Below is a small trained network, with its code and all its weights. Each question gives an input and a class and asks what happens when units are switched off, that is, made to give their printed mean instead of their output.

import numpy as np


def w(rows, s, z=0):
    codes = np.array(rows[::2]) - 128.0
    scale = np.full(codes.shape[1], s)
    scale[-1] = z or s
    return codes * scale


def f(y):
    return y / 2 * (1 + np.tanh(0.7978845608 * (y + 0.044715 * y**3)))


def log_softmax(a):
    a = a - a.max(-1, keepdims=True)
    return a - np.log(np.exp(a).sum(-1, keepdims=True))


def net(x, mask):
    res = np.array(x, float).reshape(1, 3) / 4 @ E
    y = f(res @ A[0][:, :-1].T + A[0][:, -1])
    res = res + np.where(mask, y, B[0][:, -1]) @ B[0][:, :-1]
    return log_softmax(res[-1] @ U[:, :-1].T + U[:, -1])


A, B = {}, {}
E = w([
[154,141,204,181,170,254,198,194],'x0',
[151,113,189,172,166,189,43,19],'x1',
[78,53,69,181,244,136,142,143],'x2',
],0.012)
A[0] = w([
[90,115,117,143,158,113,88,146,120],'N0',
[208,156,154,101,106,80,116,87,226],'N1',
[107,94,80,118,160,126,122,162,149],'N2',
[59,115,92,147,216,142,125,92,149],'N3',
[133,113,118,133,143,100,90,80,153],'N4',
[117,108,112,141,130,110,116,76,144],'N5',
[156,106,216,175,154,182,129,98,83],'N6',
[96,91,104,136,251,114,148,148,145],'N7',
[164,116,175,124,129,163,205,194,254],'N8',
[89,84,86,166,201,104,102,108,142],'N9',
[119,129,142,133,89,113,87,104,136],'N10',
[123,85,55,150,179,147,118,176,131],'N11',
[150,95,147,190,125,111,47,68,216],'N12',
[115,137,153,173,110,120,201,194,149],'N13',
[87,93,55,83,76,40,153,146,224],'N14',
[91,64,153,116,177,139,167,136,163],'N15',
[170,147,142,101,122,117,103,84,164],'N16',
],0.012,0.0044)
B[0] = w([
[75,102,98,117,181,202,171,71,154],'N0',
[170,63,210,172,90,84,129,156,192],'N1',
[131,138,65,178,184,201,117,54,175],'N2',
[98,169,92,79,174,184,142,104,203],'N3',
[158,70,140,89,247,127,170,155,166],'N4',
[125,51,94,78,155,192,192,170,157],'N5',
[64,158,191,156,111,83,41,19,206],'N6',
[139,63,71,140,164,214,98,122,221],'N7',
[187,245,108,132,114,147,134,128,242],'N8',
[79,157,115,76,138,191,159,106,203],'N9',
[218,75,142,124,170,121,128,152,157],'N10',
[129,124,83,164,195,210,108,168,197],'N11',
[126,38,183,102,173,117,144,97,194],'N12',
[186,171,69,123,96,111,171,188,205],'N13',
[63,173,177,160,100,121,22,32,251],'N14',
[154,187,101,143,132,255,95,139,183],'N15',
[222,74,172,180,116,115,141,156,163],'N16',
],0.0082,0.018)
U = w([
[119,174,167,181,57,69,89,84,250],'0',
[61,167,89,133,151,163,56,106,101],'1',
[195,43,123,148,153,112,107,204,103],'2',
[107,112,86,2,180,149,216,127,41],'3',
[178,218,123,67,80,101,211,216,223],'4',
[175,150,28,181,157,158,172,183,24],'5',
],0.0095,0.0022)

Each question gives the input, the list of numbers given to net, and the class t.
The units are the neurons (one row each of A and B). Each row of codes is followed by its name. A weight is (code - 128) times the scale printed after its matrix; where a second scale follows, it is the last column's (A, B and U).
mask holds one flag per neuron, in row order. A switched-off neuron (its flag False) gives its mean, the last column of its row in B, instead of its output. The means were averaged over made-up inputs and are rounded, as every weight is.
A unit's drop is (log p(t) with every unit on - log p(t) with that unit switched off) / (log p(t) with every unit on - log p(t) with every unit switched off).
The circuit of an input: a set's keep is (log p(t) with only the set's units on - log p(t) with every unit switched off) / (log p(t) with every unit on - log p(t) with every unit switched off). Starting from the 12 units with the biggest drops (on a tie, the unit counted first), units are removed one at a time, each time the one whose removal leaves the highest keep (on an exact tie, the one counted first), for as long as the keep stays at least 0.8.
units of the circuit, in order: the units of the circuit, biggest drop first
most important unit: the unit with the biggest drop
top k neurons: the k neurons with the biggest drops, biggest first
drop when u is switched off: that unit's drop, to one decimal
input [1,-5,0], class 4: top 3 neurons	[N6, N7, N13]
input [-3,1,0], class 2: top neuron	[N6]
input [1,-4,2], class 5: top 2 neurons	[N6, N13]
input [0,7,5], class 3: units of the circuit, in order	[N14, N12]
input [1,-1,-5], class 4: top 2 neurons	[N14, N6]
input [4,0,6], class 5: top 3 neurons	[N14, N11, N13]
input [-2,0,0], class 0: top 2 neurons	[N7, N11]
input [3,0,1], class 5: top 2 neurons	[N14, N9]
input [5,0,-8], class 4: top 2 neurons	[N14, N8]
input [2,-1,2], class 5: drop when N6 is switched off	0.1
input [6,3,-8], class 0: drop when N6 is switched off	0.3
input [-1,4,8], class 3: drop when N14 is switched off	0.2
input [-1,6,8], class 3: drop when N14 is switched off	0.2
input [0,3,-7], class 2: most important unit	N14
